Below are the code and all the weights of a small trained network. Each question names an input and a target symbol and asks about switching units off, where a switched-off unit gives its printed mean instead of its output.

import numpy as np


def w(rows, s, z=0):
    codes = np.array(rows[::2]) - 128.0
    scale = np.full(codes.shape[1], s)
    scale[-1] = z or s
    return codes * scale


def f(y):
    return y / 2 * (1 + np.tanh(0.7978845608 * (y + 0.044715 * y**3)))


def softmax(a):
    e = np.exp(a - a.max(-1, keepdims=True))
    return e / e.sum(-1, keepdims=True)


def log_softmax(a):
    a = a - a.max(-1, keepdims=True)
    return a - np.log(np.exp(a).sum(-1, keepdims=True))


def net(x, mask):
    ids = ['ΔΘΞΠΦΩβεηψ'.index(c) for c in x.split()]
    T = len(ids)
    res = E[ids] + P[:T]
    r = res
    for j in range(2):
        rows = slice(4 * j, 4 * j + 4)
        q, k, v = (r @ M[0][rows].T for M in (Q, K, V))
        z = softmax(np.where(np.tri(T) > 0, q @ k.T / 4**0.5, -1e9)) @ v
        o = O[0][rows]
        res = res + np.where(mask[j], z, o[:, -1]) @ o[:, :-1]
    y = f(res @ A[0][:, :-1].T + A[0][:, -1])
    res = res + np.where(mask[2:14], y, B[0][:, -1]) @ B[0][:, :-1]
    return log_softmax(res[-1] @ U[:, :-1].T + U[:, -1])


Q, K, V, O, A, B = {}, {}, {}, {}, {}, {}
E = w([
[176,231,113,249,83,169,151,155,192,62],'Δ',
[57,181,176,177,152,102,168,145,166,188],'Θ',
[79,101,112,59,154,248,201,200,210,133],'Ξ',
[85,220,109,80,67,153,76,17,158,177],'Π',
[36,178,120,47,105,10,91,188,68,183],'Φ',
[129,172,83,74,208,27,200,139,198,137],'Ω',
[66,63,194,104,92,151,33,175,140,33],'β',
[99,237,108,60,138,183,95,52,91,111],'ε',
[32,116,136,86,102,71,205,25,67,86],'η',
[166,167,51,70,67,122,59,44,107,101],'ψ',
],0.015)
P = w([
[3,90,75,239,53,199,193,95,234,146],'0',
[91,199,126,89,178,70,78,184,187,84],'1',
[109,194,136,77,175,61,72,170,143,90],'2',
[158,147,177,96,146,44,86,166,104,108],'3',
[179,127,167,80,161,58,115,170,82,114],'4',
[176,128,166,97,125,37,96,169,65,123],'5',
],0.0068)
Q[0] = w([
[158,105,219,151,167,87,203,193,140,116],'h0',
[41,135,127,117,90,38,205,250,89,198],'h0',
[113,69,166,186,103,63,146,133,131,79],'h0',
[120,27,125,218,126,212,117,132,130,127],'h0',
[102,165,137,132,111,43,120,142,186,53],'h1',
[156,107,97,218,150,179,102,122,139,160],'h1',
[162,88,88,153,123,165,63,210,183,109],'h1',
[87,2,206,156,134,16,214,249,110,94],'h1',
],0.0068)
K[0] = w([
[178,184,210,45,125,76,105,168,37,109],'h0',
[218,115,197,65,172,100,143,128,75,130],'h0',
[152,125,151,78,139,76,115,148,88,111],'h0',
[107,196,73,120,118,70,109,237,192,138],'h0',
[193,87,146,169,102,129,88,138,138,68],'h1',
[86,209,152,167,181,133,153,154,118,133],'h1',
[78,155,197,123,164,164,86,172,188,98],'h1',
[254,156,230,38,208,80,67,134,69,82],'h1',
],0.0075)
V[0] = w([
[94,76,148,114,87,88,159,140,243,237],'h0',
[176,132,154,128,172,187,74,140,71,114],'h0',
[120,145,134,223,105,121,244,35,34,141],'h0',
[98,94,173,142,80,138,163,163,83,2],'h0',
[162,188,33,140,186,115,196,169,111,103],'h1',
[70,154,154,198,132,21,167,173,152,228],'h1',
[187,71,34,124,49,40,125,75,109,89],'h1',
[98,152,104,54,186,115,59,92,125,188],'h1',
],0.0067)
O[0] = w([
[152,140,172,149,164,150,158,118,43,207,194],'h0',
[149,161,118,75,119,97,61,132,152,110,2],'h0',
[144,125,106,122,133,130,183,18,107,87,157],'h0',
[80,80,174,140,169,92,104,80,162,90,117],'h0',
[118,56,74,139,16,61,151,184,119,109,105],'h1',
[168,98,147,47,56,108,97,99,155,176,201],'h1',
[127,114,1,136,195,143,99,139,119,181,60],'h1',
[136,176,107,136,100,141,126,137,161,153,195],'h1',
],0.0094,0.0054)
A[0] = w([
[155,170,71,174,155,132,81,93,90,125,115],'n0',
[138,84,105,124,157,82,124,232,69,184,38],'n1',
[54,97,124,180,175,133,94,121,130,37,114],'n2',
[179,113,158,212,146,183,116,153,188,121,185],'n3',
[112,106,88,65,169,106,71,83,112,187,126],'n4',
[178,206,80,87,127,130,38,118,147,124,80],'n5',
[129,85,137,164,93,254,146,175,132,98,66],'n6',
[236,144,138,79,176,174,133,79,63,175,21],'n7',
[147,99,238,65,114,77,133,45,125,83,122],'n8',
[125,108,141,109,142,176,152,66,140,175,4],'n9',
[105,158,78,51,124,66,89,115,119,90,51],'n10',
[135,185,180,81,105,170,52,36,191,89,42],'n11',
],0.0074,0.0024)
B[0] = w([
[126,94,108,169,123,254,160,151,149,157,156],'n0',
[188,154,55,180,113,122,122,117,40,120,159],'n1',
[182,142,141,100,127,118,92,132,107,147,189],'n2',
[109,126,114,121,68,168,123,73,97,83,156],'n3',
[82,75,80,68,159,122,67,132,119,93,183],'n4',
[119,148,152,131,103,152,103,125,199,93,185],'n5',
[216,77,116,82,193,153,72,107,138,116,154],'n6',
[143,98,121,146,124,114,127,97,161,212,204],'n7',
[69,122,137,122,163,125,181,217,147,65,255],'n8',
[181,95,136,146,158,74,116,127,157,143,183],'n9',
[140,127,113,137,127,135,124,78,193,121,185],'n10',
[209,157,91,140,127,100,140,159,88,87,245],'n11',
],0.0088,0.0077)
U = w([
[172,181,149,163,38,167,186,87,128,33,119],'Δ',
[57,177,198,195,127,115,183,183,138,151,243],'Θ',
[96,87,127,75,123,231,163,196,179,125,163],'Ξ',
[182,158,177,152,147,131,119,73,148,170,106],'Π',
[92,116,152,67,67,121,92,95,48,155,203],'Φ',
[254,126,118,105,146,32,183,174,89,122,2],'Ω',
[153,147,186,133,215,86,61,133,121,112,135],'β',
[166,133,158,87,107,76,97,116,251,122,44],'ε',
[57,97,128,79,137,85,175,115,137,55,62],'η',
[178,102,73,153,211,85,116,119,117,114,130],'ψ',
],0.0061,0.0023)

Each question gives the input, a string of symbols that net reads in full, and the target symbol t.
The units are the heads (4 rows each of Q, K, V and O) and the neurons (one row each of A and B). Each row of codes is followed by its name. A weight is (code - 128) times the scale printed after its matrix; where a second scale follows, it is the last column's (O, A, B and U).
mask holds one flag per unit, heads first, then neurons. A switched-off unit (its flag False) gives its mean, the last column of its rows in O or B, instead of its output. The means were averaged over made-up inputs and are rounded, as every weight is.
A unit's drop is (log p(t) with every unit on - log p(t) with that unit switched off) / (log p(t) with every unit on - log p(t) with every unit switched off).
The circuit of an input: a set's keep is (log p(t) with only the set's units on - log p(t) with every unit switched off) / (log p(t) with every unit on - log p(t) with every unit switched off). Starting from the 12 units with the biggest drops (on a tie, the unit counted first), units are removed one at a time, each time the one whose removal leaves the highest keep (on an exact tie, the one counted first), for as long as the keep stays at least 0.8.
units of the circuit, in order: the units of the circuit, biggest drop first
top k neurons: the k neurons with the biggest drops, biggest first
heads that matter: for each layer, one digit per head in row order, 1 if its drop is at least 0.15 and else 0, layers parted by /
drop of u: that unit's drop, to one decimal
input Ω Δ Π, target Φ: heads that matter	11
input β Δ ε, target β: heads that matter	11
input Δ Θ ε, target η: units of the circuit, in order	h1; n8; h0
input Θ Θ ε ψ ε ψ, target Ω: top 3 neurons	n11; n8; n9
input ε η Θ Ω, target η: heads that matter	10
input Φ Φ Φ β Θ ψ, target ε: units of the circuit, in order	h1; n5
input Ω ε η ε ε, target Φ: units of the circuit, in order	h1; h0; n11
input Φ Π β, target β: units of the circuit, in order	h1; n2
input ε ε Δ η ε ε, target Δ: heads that matter	11
input Θ Π Θ Π, target Ω: heads that matter	11
input ψ ε Π ψ, target Ξ: heads that matter	01
input Π η ψ, target Π: top 2 neurons	n7; n8
input Θ Π Θ Φ Φ, target Φ: units of the circuit, in order	h1; n11; n4
input ψ ψ ε ε Π, target Ξ: top neuron	n0
input Π ψ Ω, target ψ: top 2 neurons	n1; n8
input Π Δ Φ, target Φ: top 2 neurons	n11; n8
input ε Ω Θ ε Ω, target ε: top neuron	n10
input ψ ε Ξ Δ Θ ε, target Ξ: drop of n0	0.6
input β Π Θ Π ε Φ, target ε: drop of n5	0.1
input Ξ Θ β, target β: drop of h0	0.2
input Φ ε Θ Ω Π, target ε: top neuron	n5
input ψ η Δ ε Ω, target ε: top 3 neurons	n10; n11; n8
